Below is a small trained network, with its code and all its weights. Each question gives an input and a target symbol and asks what happens when units are switched off, that is, made to give their printed mean instead of their output.

import numpy as np


def w(rows, s, z=0):
    codes = np.array(rows[::2]) - 128.0
    scale = np.full(codes.shape[1], s)
    scale[-1] = z or s
    return codes * scale


def f(y):
    return np.maximum(y, 0)


def softmax(a):
    e = np.exp(a - a.max(-1, keepdims=True))
    return e / e.sum(-1, keepdims=True)


def log_softmax(a):
    a = a - a.max(-1, keepdims=True)
    return a - np.log(np.exp(a).sum(-1, keepdims=True))


def net(x, mask):
    ids = ['ΔΠβγεζηλτψ'.index(c) for c in x.split()]
    T = len(ids)
    res = E[ids] + P[:T]
    u = 0
    for l in range(2):
        r = res
        for j in range(2):
            rows = slice(3 * j, 3 * j + 3)
            q, k, v = (r @ M[l][rows].T for M in (Q, K, V))
            z = softmax(np.where(np.tri(T) > 0, q @ k.T / 3**0.5, -1e9)) @ v
            o = O[l][rows]
            res = res + np.where(mask[u + j], z, o[:, -1]) @ o[:, :-1]
        u += 2
        y = f(res @ A[l][:, :-1].T + A[l][:, -1])
        res = res + np.where(mask[u : u + 16], y, B[l][:, -1]) @ B[l][:, :-1]
        u += 16
    return log_softmax(res[-1] @ U[:, :-1].T + U[:, -1])


Q, K, V, O, A, B = {}, {}, {}, {}, {}, {}
E = w([
[169,194,135,192,42],'Δ',
[147,88,117,96,123],'Π',
[153,145,3,160,104],'β',
[72,90,152,194,101],'γ',
[159,132,221,89,146],'ε',
[136,117,178,125,76],'ζ',
[161,29,127,206,99],'η',
[101,163,142,214,165],'λ',
[111,135,117,158,17],'τ',
[170,155,108,64,111],'ψ',
],0.02)
P = w([
[41,241,42,43,18],'0',
[78,230,44,66,30],'1',
[113,187,59,92,71],'2',
[140,162,76,105,91],'3',
[158,144,85,125,110],'4',
[179,133,98,134,122],'5',
[193,120,111,142,135],'6',
[210,108,122,155,145],'7',
[220,105,130,162,154],'8',
[231,89,139,167,163],'9',
[246,84,146,177,163],'10',
[255,79,156,187,176],'11',
],0.0062)
Q[0] = w([
[11,128,155,109,61],'L0H1',
[63,132,109,89,140],'L0H1',
[18,59,136,147,155],'L0H1',
[75,13,135,142,66],'L0H2',
[97,93,219,16,158],'L0H2',
[140,169,114,93,66],'L0H2',
],0.011)
K[0] = w([
[140,141,211,185,115],'L0H1',
[107,254,142,62,100],'L0H1',
[173,89,165,116,93],'L0H1',
[33,20,107,200,59],'L0H2',
[148,68,253,39,140],'L0H2',
[111,165,107,54,41],'L0H2',
],0.0084)
V[0] = w([
[132,169,71,104,216],'L0H1',
[44,76,254,85,131],'L0H1',
[130,108,126,143,237],'L0H1',
[19,61,63,11,117],'L0H2',
[29,203,61,152,114],'L0H2',
[187,120,39,84,83],'L0H2',
],0.0051)
O[0] = w([
[158,147,165,76,139,84],'L0H1',
[115,123,148,115,37,2],'L0H1',
[129,102,51,197,146,34],'L0H1',
[253,138,141,184,192,52],'L0H2',
[146,1,138,165,105,205],'L0H2',
[108,156,171,167,168,188],'L0H2',
],0.0074,0.0039)
A[0] = w([
[212,129,155,150,118,155],'L0N1',
[126,147,77,60,116,73],'L0N2',
[64,185,125,99,137,138],'L0N3',
[156,113,132,189,153,58],'L0N4',
[81,152,135,171,145,128],'L0N5',
[135,83,125,96,249,177],'L0N6',
[198,104,129,94,141,94],'L0N7',
[76,81,133,123,100,252],'L0N8',
[147,102,31,111,237,52],'L0N9',
[112,156,74,86,107,122],'L0N10',
[158,123,72,176,114,108],'L0N11',
[184,49,150,136,134,175],'L0N12',
[124,118,118,143,60,110],'L0N13',
[158,87,145,113,140,98],'L0N14',
[143,111,128,149,186,164],'L0N15',
[115,95,31,69,108,142],'L0N16',
],0.013,0.0049)
B[0] = w([
[66,98,140,135,121,223],'L0N1',
[141,157,214,64,127,150],'L0N2',
[132,186,147,124,180,170],'L0N3',
[119,130,74,67,131,194],'L0N4',
[124,97,124,162,179,194],'L0N5',
[107,142,109,180,133,204],'L0N6',
[122,76,131,165,140,174],'L0N7',
[149,93,182,181,184,254],'L0N8',
[181,254,192,163,99,181],'L0N9',
[200,110,105,83,137,151],'L0N10',
[120,176,91,119,109,213],'L0N11',
[98,217,124,94,168,215],'L0N12',
[101,90,109,165,119,218],'L0N13',
[167,106,96,143,92,147],'L0N14',
[160,100,149,119,105,188],'L0N15',
[224,62,38,105,106,165],'L0N16',
],0.0099,0.0065)
Q[1] = w([
[87,200,193,178,132],'L1H1',
[70,125,125,217,108],'L1H1',
[174,118,177,176,74],'L1H1',
[2,174,152,175,222],'L1H2',
[109,73,149,138,208],'L1H2',
[179,98,141,159,94],'L1H2',
],0.0096)
K[1] = w([
[166,234,166,141,125],'L1H1',
[164,156,83,233,158],'L1H1',
[173,132,64,206,142],'L1H1',
[199,184,65,211,206],'L1H2',
[183,151,92,146,2],'L1H2',
[2,210,129,161,156],'L1H2',
],0.0074)
V[1] = w([
[146,93,84,80,74],'L1H1',
[133,234,179,51,88],'L1H1',
[49,33,176,86,182],'L1H1',
[2,59,153,40,133],'L1H2',
[245,21,116,94,213],'L1H2',
[151,92,79,79,17],'L1H2',
],0.0054)
O[1] = w([
[57,76,66,152,118,105],'L1H1',
[21,70,151,193,132,137],'L1H1',
[201,87,206,226,75,28],'L1H1',
[54,166,95,94,207,5],'L1H2',
[41,16,155,48,216,112],'L1H2',
[253,99,74,79,80,115],'L1H2',
],0.0052,0.012)
A[1] = w([
[138,194,132,13,106,57],'L1N1',
[56,8,143,124,16,92],'L1N2',
[98,128,84,84,56,79],'L1N3',
[138,26,139,60,166,183],'L1N4',
[157,125,95,69,59,190],'L1N5',
[176,6,86,183,109,131],'L1N6',
[104,29,82,172,38,124],'L1N7',
[164,149,158,101,1,171],'L1N8',
[111,168,37,138,71,74],'L1N9',
[206,93,238,169,120,100],'L1N10',
[172,69,200,158,75,138],'L1N11',
[198,78,151,94,71,90],'L1N12',
[210,160,80,63,125,224],'L1N13',
[156,180,228,29,120,129],'L1N14',
[80,185,201,40,180,116],'L1N15',
[145,215,134,24,174,1],'L1N16',
],0.0098,0.0074)
B[1] = w([
[177,31,186,175,174,169],'L1N1',
[124,115,254,63,118,195],'L1N2',
[109,161,99,126,87,145],'L1N3',
[197,215,170,128,253,176],'L1N4',
[128,191,33,59,130,186],'L1N5',
[166,86,94,87,136,239],'L1N6',
[138,79,71,167,222,228],'L1N7',
[217,186,149,145,149,225],'L1N8',
[149,90,104,70,53,197],'L1N9',
[71,139,122,112,49,254],'L1N10',
[74,154,108,46,94,233],'L1N11',
[115,56,214,45,111,167],'L1N12',
[9,108,170,186,175,235],'L1N13',
[155,82,114,192,74,217],'L1N14',
[153,115,57,145,110,198],'L1N15',
[181,80,191,104,80,175],'L1N16',
],0.0088,0.0079)
U = w([
[168,64,144,207,73,93],'Δ',
[109,212,126,21,170,239],'Π',
[159,76,201,122,159,67],'β',
[104,183,187,64,64,142],'γ',
[75,188,34,59,101,71],'ε',
[161,81,2,187,137,54],'ζ',
[197,230,40,122,69,184],'η',
[175,87,71,59,74,133],'λ',
[38,189,146,181,140,254],'τ',
[23,37,128,108,81,117],'ψ',
],0.0099,0.0068)

Each question gives the input, a string of symbols that net reads in full, and the target symbol t.
The units are the heads (3 rows each of Q, K, V and O) and the neurons (one row each of A and B). Each row of codes is followed by its name. A weight is (code - 128) times the scale printed after its matrix; where a second scale follows, it is the last column's (O, A, B and U).
mask holds one flag per unit, layer by layer, with each layer's heads first. A switched-off unit (its flag False) gives its mean, the last column of its rows in O or B, instead of its output. The means were averaged over made-up inputs and are rounded, as every weight is.
A unit's drop is (log p(t) with every unit on - log p(t) with that unit switched off) / (log p(t) with every unit on - log p(t) with every unit switched off).
The circuit of an input: a set's keep is (log p(t) with only the set's units on - log p(t) with every unit switched off) / (log p(t) with every unit on - log p(t) with every unit switched off). Starting from the 12 units with the biggest drops (on a tie, the unit counted first), units are removed one at a time, each time the one whose removal leaves the highest keep (on an exact tie, the one counted first), for as long as the keep stays at least 0.8.
units of the circuit, in order: the units of the circuit, biggest drop first
unit that matters most: the unit with the biggest drop
k most important neurons: the k neurons with the biggest drops, biggest first
top k neurons in layer l: the k neurons of layer l with the biggest drops, biggest first
heads that matter: for each layer, one digit per head in row order, 1 if its drop is at least 0.15 and else 0, layers parted by /
input β γ Δ Δ ψ λ ε γ, target β: units of the circuit, in order => L1H2; L0N16; L1N4
input ζ λ λ Δ λ Δ λ Π, target Π: units of the circuit, in order => L1N4; L1N14
input ε ψ λ ψ ψ Δ β η, target λ: heads that matter => 10 / 01
input ψ ψ Π η, target ζ: unit that matters most => L0H1
input ζ η η, target ζ: heads that matter => 10 / 00
input η λ ε λ λ λ λ ψ λ ε, target τ: units of the circuit, in order => L1H2; L0N6
input λ ζ γ ψ ε, target Δ: heads that matter => 01 / 00
input γ ψ ζ ε ε ε η β λ, target ζ: heads that matter => 00 / 11
input ε λ λ Π ζ, target γ: 2 most important neurons => L1N7; L0N11
input γ λ ε τ λ ε β ψ ε ε γ τ, target ψ: 3 most important neurons => L0N9; L0N13; L1N2
input η γ ε η τ, target λ: top 2 neurons in layer 0 => L0N12; L0N13
input ε ε γ Δ γ γ Δ Π, target Π: heads that matter => 11 / 00
input ψ ψ λ ψ λ γ β ε γ, target β: heads that matter => 00 / 11
input ζ τ λ η λ η γ η β, target η: 2 most important neurons => L0N9; L1N9
input Π ε ψ λ ζ λ Π Π λ Π, target τ: heads that matter => 01 / 01
input β τ Δ τ ζ Δ ε Π η, target λ: heads that matter => 11 / 01
input Π Δ β ε Π ε, target γ: top 3 neurons in layer 0 => L0N9; L0N8; L0N16
input λ β ζ, target Π: top 2 neurons in layer 0 => L0N9; L0N16
input β ε γ τ λ ζ ε γ Δ, target ε: heads that matter => 01 / 10
input τ γ Δ η ψ ε γ β, target η: heads that matter => 00 / 00
input γ γ ψ, target β: unit that matters most => L1N1
input τ γ β λ, target ζ: heads that matter => 01 / 11
input ζ β β ψ ε ψ β η τ ε ψ, target Δ: most important neuron => L0N9
input λ λ ε λ λ τ Π β ε ζ Δ, target ε: heads that matter => 00 / 10
input β ε ζ, target Π: heads that matter => 00 / 10
